Below is a small trained network, with its code and all its weights. Each question gives an input and a class and asks what happens when units are switched off, that is, made to give their printed mean instead of their output.

import numpy as np


def w(rows, s, z=0):
    codes = np.array(rows[::2]) - 128.0
    scale = np.full(codes.shape[1], s)
    scale[-1] = z or s
    return codes * scale


def f(y):
    return np.maximum(y, 0)


def log_softmax(a):
    a = a - a.max(-1, keepdims=True)
    return a - np.log(np.exp(a).sum(-1, keepdims=True))


def net(x, mask):
    res = np.array(x, float).reshape(1, 5) / 4 @ E
    y = f(res @ A[0][:, :-1].T + A[0][:, -1])
    res = res + np.where(mask, y, B[0][:, -1]) @ B[0][:, :-1]
    return log_softmax(res[-1] @ U[:, :-1].T + U[:, -1])


A, B = {}, {}
E = w([
[254,224,136,228,109,146,131,36,180,218,34],'x0',
[116,167,7,17,65,219,117,68,156,78,119],'x1',
[101,69,229,122,80,46,181,102,78,164,152],'x2',
[127,229,97,91,186,120,71,219,116,170,202],'x3',
[149,122,241,125,51,158,17,128,92,102,214],'x4',
],0.0095)
A[0] = w([
[236,243,44,144,52,255,109,85,193,177,112,154],'N1',
[167,226,130,129,139,177,72,53,171,96,129,175],'N2',
[120,137,111,152,130,159,33,103,176,104,172,123],'N3',
[114,77,147,152,76,97,228,96,136,227,21,127],'N4',
[149,220,82,99,107,143,69,129,195,140,109,253],'N5',
[128,103,111,116,173,99,237,105,176,192,101,113],'N6',
[156,48,221,207,73,45,165,58,89,112,110,160],'N7',
[126,187,69,61,197,143,118,154,92,102,110,233],'N8',
[212,180,208,164,164,115,63,170,101,135,218,163],'N9',
[180,72,140,145,82,117,189,62,157,183,137,121],'N10',
[76,88,98,193,75,152,165,118,113,109,170,77],'N11',
[64,82,172,87,98,189,18,143,53,68,194,245],'N12',
],0.0081,0.0034)
B[0] = w([
[173,237,127,58,200,254,118,46,74,178,144,251],'N1',
[186,165,167,95,205,118,88,111,119,167,108,196],'N2',
[142,119,171,96,77,158,85,182,74,138,137,163],'N3',
[125,176,160,147,126,121,213,26,86,43,92,215],'N4',
[92,92,83,112,183,221,99,63,114,130,102,198],'N5',
[118,141,65,190,125,109,226,91,160,87,123,185],'N6',
[159,200,182,164,31,102,99,68,250,91,152,227],'N7',
[79,97,102,96,245,120,114,138,123,107,62,181],'N8',
[85,100,203,161,134,120,133,235,166,223,122,206],'N9',
[98,190,156,129,147,143,109,95,155,69,161,184],'N10',
[153,102,124,115,94,142,169,183,116,84,117,147],'N11',
[76,139,165,48,103,114,91,187,152,127,167,215],'N12',
],0.0084,0.02)
U = w([
[163,196,103,86,192,203,46,108,78,182,140,71],'0',
[41,55,111,2,106,117,67,186,112,57,199,158],'1',
[133,134,210,221,118,71,49,204,143,247,160,132],'2',
[196,94,93,153,51,128,89,191,129,85,149,4],'3',
[93,118,16,150,191,93,207,147,103,121,97,150],'4',
[165,170,170,174,72,95,152,79,151,84,139,224],'5',
],0.0084,0.0028)

Each question gives the input, the list of numbers given to net, and the class t.
The units are the neurons (one row each of A and B). Each row of codes is followed by its name. A weight is (code - 128) times the scale printed after its matrix; where a second scale follows, it is the last column's (A, B and U).
mask holds one flag per neuron, in row order. A switched-off neuron (its flag False) gives its mean, the last column of its row in B, instead of its output. The means were averaged over made-up inputs and are rounded, as every weight is.
A unit's drop is (log p(t) with every unit on - log p(t) with that unit switched off) / (log p(t) with every unit on - log p(t) with every unit switched off).
The circuit of an input: a set's keep is (log p(t) with only the set's units on - log p(t) with every unit switched off) / (log p(t) with every unit on - log p(t) with every unit switched off). Starting from all 12 units, units are removed one at a time, each time the one whose removal leaves the highest keep (on an exact tie, the one counted first), for as long as the keep stays at least 0.8.
circuit, biggest first: the units of the circuit, biggest drop first
k most important neurons: the k neurons with the biggest drops, biggest first
drop of u: that unit's drop, to one decimal
input [-4,-4,-5,6,4], class 2: circuit, biggest first -> N9
input [-3,-5,1,-2,-7], class 5: 3 most important neurons -> N8; N5; N4
input [-8,7,-8,-4,-7], class 4: 3 most important neurons -> N8; N7; N12
input [5,-5,-1,-5,8], class 2: 3 most important neurons -> N9; N6; N1
input [-1,3,2,-4,1], class 5: 2 most important neurons -> N8; N5
input [-3,1,5,8,6], class 1: 2 most important neurons -> N12; N7
input [-1,0,-2,7,4], class 2: 3 most important neurons -> N9; N1; N4
input [-6,-5,3,-3,4], class 2: 2 most important neurons -> N7; N5
input [-4,6,-4,-1,8], class 1: drop of N12 -> 0.7
input [-5,-4,5,-1,-3], class 5: drop of N12 -> 0.0
input [-1,-5,-6,-4,-4], class 4: drop of N7 -> 0.4
